Below is a small trained network, with its code and all its weights. Each question gives an input and a class and asks what happens when units are switched off, that is, made to give their printed mean instead of their output.

import numpy as np


def w(rows, s, z=0):
    codes = np.array(rows[::2]) - 128.0
    scale = np.full(codes.shape[1], s)
    scale[-1] = z or s
    return codes * scale


def f(y):
    return y / 2 * (1 + np.tanh(0.7978845608 * (y + 0.044715 * y**3)))


def log_softmax(a):
    a = a - a.max(-1, keepdims=True)
    return a - np.log(np.exp(a).sum(-1, keepdims=True))


def net(x, mask):
    res = np.array(x, float).reshape(1, 4) / 4 @ E
    y = f(res @ A[0][:, :-1].T + A[0][:, -1])
    res = res + np.where(mask, y, B[0][:, -1]) @ B[0][:, :-1]
    return log_softmax(res[-1] @ U[:, :-1].T + U[:, -1])


A, B = {}, {}
E = w([
[237,222,123,178,179,128,149],'x0',
[95,237,55,78,106,66,89],'x1',
[141,91,111,130,142,95,63],'x2',
[142,197,181,155,104,252,2],'x3',
],0.0077)
A[0] = w([
[134,62,195,138,176,110,158,139],'n0',
[141,144,160,177,58,162,84,52],'n1',
[148,155,139,179,106,209,52,116],'n2',
[136,112,82,151,181,93,176,175],'n3',
[145,85,225,132,182,177,163,93],'n4',
[116,72,176,193,196,143,147,53],'n5',
[54,85,155,63,64,164,107,4],'n6',
[106,186,61,36,124,118,141,149],'n7',
[147,188,129,177,174,153,191,178],'n8',
[249,175,123,177,144,120,87,80],'n9',
[50,110,155,118,106,116,120,67],'n10',
],0.011,0.0027)
B[0] = w([
[103,171,82,196,126,160,115,234],'n0',
[136,89,22,152,40,79,202,189],'n1',
[100,134,31,76,84,112,119,252],'n2',
[76,24,95,119,69,96,176,234],'n3',
[84,188,91,113,182,87,71,230],'n4',
[95,162,87,198,150,79,143,208],'n5',
[147,125,180,54,162,2,98,254],'n6',
[77,161,53,192,172,124,68,245],'n7',
[67,68,165,68,138,54,83,213],'n8',
[126,77,206,116,124,55,117,244],'n9',
[139,168,153,59,121,52,144,204],'n10',
],0.0086,0.0063)
U = w([
[132,95,44,99,61,113,207,104],'0',
[99,208,72,178,254,115,79,81],'1',
[153,117,211,65,161,47,138,106],'2',
[78,107,132,107,140,140,117,255],'3',
[190,143,104,77,167,152,172,163],'4',
[188,129,245,143,105,194,161,72],'5',
],0.0098,0.0073)

Each question gives the input, the list of numbers given to net, and the class t.
The units are the neurons (one row each of A and B). Each row of codes is followed by its name. A weight is (code - 128) times the scale printed after its matrix; where a second scale follows, it is the last column's (A, B and U).
mask holds one flag per neuron, in row order. A switched-off neuron (its flag False) gives its mean, the last column of its row in B, instead of its output. The means were averaged over made-up inputs and are rounded, as every weight is.
A unit's drop is (log p(t) with every unit on - log p(t) with that unit switched off) / (log p(t) with every unit on - log p(t) with every unit switched off).
The circuit of an input: a set's keep is (log p(t) with only the set's units on - log p(t) with every unit switched off) / (log p(t) with every unit on - log p(t) with every unit switched off). Starting from all 11 units, units are removed one at a time, each time the one whose removal leaves the highest keep (on an exact tie, the one counted first), for as long as the keep stays at least 0.8.
units of the circuit, in order: the units of the circuit, biggest drop first
top k neurons: the k neurons with the biggest drops, biggest first
drop when u is switched off: that unit's drop, to one decimal
input [-5,-5,3,-4], class 1: top neuron -> (n0)
input [-3,-4,-4,2], class 1: units of the circuit, in order -> (n4 n3)
input [8,6,8,-5], class 2: top 2 neurons -> (n9 n0)
input [6,-3,4,2], class 2: top 4 neurons -> (n9 n7 n8 n0)
input [-2,7,-7,8], class 0: top 3 neurons -> (n1 n2 n4)
input [-1,-5,-2,4], class 1: top 3 neurons -> (n4 n3 n5)
input [0,4,3,6], class 0: units of the circuit, in order -> (n1 n2)
input [-2,3,-1,6], class 0: units of the circuit, in order -> (n1 n2)
input [-8,7,4,7], class 2: top 4 neurons -> (n6 n10 n0 n3)
input [6,7,8,-5], class 3: top 3 neurons -> (n3 n9 n4)
input [4,-6,1,7], class 0: top 3 neurons -> (n1 n2 n7)
input [-7,-5,-6,2], class 2: top 3 neurons -> (n6 n7 n10)
input [-8,5,-3,3], class 2: top 2 neurons -> (n6 n10)
input [-6,-4,-3,8], class 0: top 2 neurons -> (n1 n2)
input [1,-8,6,6], class 1: units of the circuit, in order -> (n4)
input [1,-6,-4,2], class 1: drop when n1 is switched off -> 0.0
input [4,0,0,3], class 2: drop when n8 is switched off -> 0.2
input [-2,-8,-5,4], class 1: drop when n4 is switched off -> 0.5
